Below are the code and all the weights of a small trained network. Each question names an input and a target symbol and asks about switching units off, where a switched-off unit gives its printed mean instead of its output.

import numpy as np


def w(rows, s, z=0):
    codes = np.array(rows[::2]) - 128.0
    scale = np.full(codes.shape[1], s)
    scale[-1] = z or s
    return codes * scale


def f(y):
    return y / 2 * (1 + np.tanh(0.7978845608 * (y + 0.044715 * y**3)))


def softmax(a):
    e = np.exp(a - a.max(-1, keepdims=True))
    return e / e.sum(-1, keepdims=True)


def log_softmax(a):
    a = a - a.max(-1, keepdims=True)
    return a - np.log(np.exp(a).sum(-1, keepdims=True))


def net(x, mask):
    ids = ['γζλτφψω'.index(c) for c in x.split()]
    T = len(ids)
    res = E[ids] + P[:T]
    q, k, v = (res @ M[0].T for M in (Q, K, V))
    z = softmax(np.where(np.tri(T) > 0, q @ k.T / 3**0.5, -1e9)) @ v
    res = res + np.where(mask[0], z, O[0][:, -1]) @ O[0][:, :-1]
    y = f(res @ A[0][:, :-1].T + A[0][:, -1])
    res = res + np.where(mask[1:13], y, B[0][:, -1]) @ B[0][:, :-1]
    return log_softmax(res[-1] @ U[:, :-1].T + U[:, -1])


Q, K, V, O, A, B = {}, {}, {}, {}, {}, {}
E = w([
[151,52,5,171,146,123],'γ',
[67,88,36,173,251,194],'ζ',
[225,184,152,172,141,195],'λ',
[71,139,224,172,173,148],'τ',
[125,100,124,171,147,132],'φ',
[126,92,230,170,53,52],'ψ',
[65,45,146,161,140,83],'ω',
],0.014)
P = w([
[117,157,112,248,139,130],'0',
[102,136,103,161,93,131],'1',
[128,102,164,193,112,140],'2',
[105,132,129,141,66,172],'3',
[124,108,134,103,89,146],'4',
[168,77,186,149,123,175],'5',
[154,115,149,80,70,164],'6',
[178,128,147,95,132,101],'7',
[162,151,153,135,170,66],'8',
[131,171,115,99,106,83],'9',
[165,167,150,142,183,54],'10',
[124,189,112,92,124,68],'11',
[137,159,137,106,156,74],'12',
],0.016)
Q[0] = w([
[40,229,71,88,29,161],'head 1',
[129,117,153,127,151,162],'head 1',
[135,230,99,137,196,3],'head 1',
],0.022)
K[0] = w([
[131,133,128,252,134,113],'head 1',
[131,112,122,113,106,127],'head 1',
[135,191,107,107,171,42],'head 1',
],0.03)
V[0] = w([
[4,123,193,76,226,201],'head 1',
[141,177,212,147,98,86],'head 1',
[170,249,149,115,160,221],'head 1',
],0.014)
O[0] = w([
[254,192,112,187,154,3,116],'head 1',
[192,63,202,154,201,115,55],'head 1',
[219,84,150,225,88,138,5],'head 1',
],0.011,0.0036)
A[0] = w([
[72,126,122,224,92,72,207],'neuron 1',
[197,162,144,105,57,173,146],'neuron 2',
[89,125,108,220,65,145,4],'neuron 3',
[149,4,32,67,105,63,99],'neuron 4',
[100,164,103,171,148,70,129],'neuron 5',
[112,107,123,85,58,166,192],'neuron 6',
[100,185,215,161,52,108,1],'neuron 7',
[124,37,148,153,140,137,48],'neuron 8',
[98,66,182,62,47,31,167],'neuron 9',
[106,117,138,36,134,139,41],'neuron 10',
[134,72,170,49,144,192,137],'neuron 11',
[127,205,138,50,185,133,121],'neuron 12',
],0.011,0.004)
B[0] = w([
[98,74,156,162,187,141,219],'neuron 1',
[71,128,136,142,160,125,164],'neuron 2',
[152,103,111,90,15,176,182],'neuron 3',
[101,190,174,124,169,165,166],'neuron 4',
[137,139,67,20,116,153,225],'neuron 5',
[59,127,189,156,151,19,201],'neuron 6',
[195,95,55,102,92,190,153],'neuron 7',
[166,255,146,120,125,101,207],'neuron 8',
[164,103,128,177,186,170,183],'neuron 9',
[229,128,84,41,46,61,232],'neuron 10',
[123,142,106,173,188,98,251],'neuron 11',
[195,127,188,217,134,181,226],'neuron 12',
],0.013)
U = w([
[147,91,172,98,85,56,94],'γ',
[150,127,61,142,119,127,88],'ζ',
[148,136,147,207,88,121,73],'λ',
[203,68,113,183,173,90,104],'τ',
[63,32,205,114,200,179,253],'φ',
[146,163,176,94,165,85,176],'ψ',
[195,67,248,2,111,148,60],'ω',
],0.0061,0.0064)

Each question gives the input, a string of symbols that net reads in full, and the target symbol t.
The units are the heads (3 rows each of Q, K, V and O) and the neurons (one row each of A and B). Each row of codes is followed by its name. A weight is (code - 128) times the scale printed after its matrix; where a second scale follows, it is the last column's (O, A, B and U).
mask holds one flag per unit, heads first, then neurons. A switched-off unit (its flag False) gives its mean, the last column of its rows in O or B, instead of its output. The means were averaged over made-up inputs and are rounded, as every weight is.
A unit's drop is (log p(t) with every unit on - log p(t) with that unit switched off) / (log p(t) with every unit on - log p(t) with every unit switched off).
The circuit of an input: a set's keep is (log p(t) with only the set's units on - log p(t) with every unit switched off) / (log p(t) with every unit on - log p(t) with every unit switched off). Starting from the 12 units with the biggest drops (on a tie, the unit counted first), units are removed one at a time, each time the one whose removal leaves the highest keep (on an exact tie, the one counted first), for as long as the keep stays at least 0.8.
units of the circuit, in order: the units of the circuit, biggest drop first
unit that matters most: the unit with the biggest drop
top k neurons: the k neurons with the biggest drops, biggest first
drop when u is switched off: that unit's drop, to one decimal
input ω λ λ γ ζ ζ τ φ γ ω γ λ, target γ: unit that matters most => neuron 10
input ζ φ τ ζ ψ τ ζ ζ, target ζ: top 3 neurons => neuron 5; neuron 6; neuron 8
input ζ ω ζ ω ζ ω γ γ τ γ γ ω ζ, target ω: units of the circuit, in order => head 1; neuron 10; neuron 11; neuron 6
input γ ψ λ λ λ τ γ γ, target γ: units of the circuit, in order => neuron 10; head 1; neuron 6
input ζ λ λ τ ζ λ ω ω, target ω: top 3 neurons => neuron 11; neuron 10; neuron 6
input λ γ ψ ζ τ φ τ ψ λ ζ, target λ: units of the circuit, in order => head 1; neuron 8; neuron 5
input γ ψ γ τ, target γ: units of the circuit, in order => neuron 10; head 1; neuron 6
input ζ ζ τ φ λ φ φ ω λ λ λ, target λ: top 2 neurons => neuron 8; neuron 5
input λ φ ζ ω τ γ, target ψ: units of the circuit, in order => neuron 4; neuron 12
input ζ λ ω ω τ ψ λ ζ ψ λ φ, target λ: units of the circuit, in order => head 1; neuron 8; neuron 5
input λ ζ λ φ γ λ, target γ: units of the circuit, in order => head 1; neuron 10; neuron 6
input λ λ φ ω γ, target ψ: top 2 neurons => neuron 4; neuron 3
input ζ ψ λ γ φ λ, target φ: top 3 neurons => neuron 10; neuron 8; neuron 2
input γ γ γ τ ψ φ, target ψ: top 2 neurons => neuron 8; neuron 11
input γ τ ζ ζ λ ω ψ ψ, target τ: top 3 neurons => neuron 9; neuron 11; neuron 5
input ζ λ τ φ, target τ: units of the circuit, in order => head 1
input ζ γ γ ζ τ λ γ, target λ: units of the circuit, in order => head 1; neuron 8; neuron 10
input ω φ λ λ γ ζ γ φ ω γ, target ω: top 2 neurons => neuron 10; neuron 11
input ω ζ ω ω ψ γ λ λ λ ω ζ φ, target ζ: units of the circuit, in order => head 1; neuron 5; neuron 6
input ω ζ τ ζ γ ω ζ ψ τ ζ ω ψ, target τ: top 3 neurons => neuron 9; neuron 12; neuron 3
input ω ζ γ γ ω λ ψ, target λ: top 2 neurons => neuron 8; neuron 3
input ζ ζ ω, target φ: units of the circuit, in order => neuron 10
input ψ ζ ζ ζ λ φ ζ ζ ψ, target ζ: top 3 neurons => neuron 5; neuron 7; neuron 12
input ψ ζ γ, target ζ: top 3 neurons => neuron 5; neuron 6; neuron 3
input γ φ ζ ψ, target ζ: top 2 neurons => neuron 7; neuron 5
input γ ζ ω ζ ζ λ ω, target λ: drop when neuron 8 is switched off => 0.9
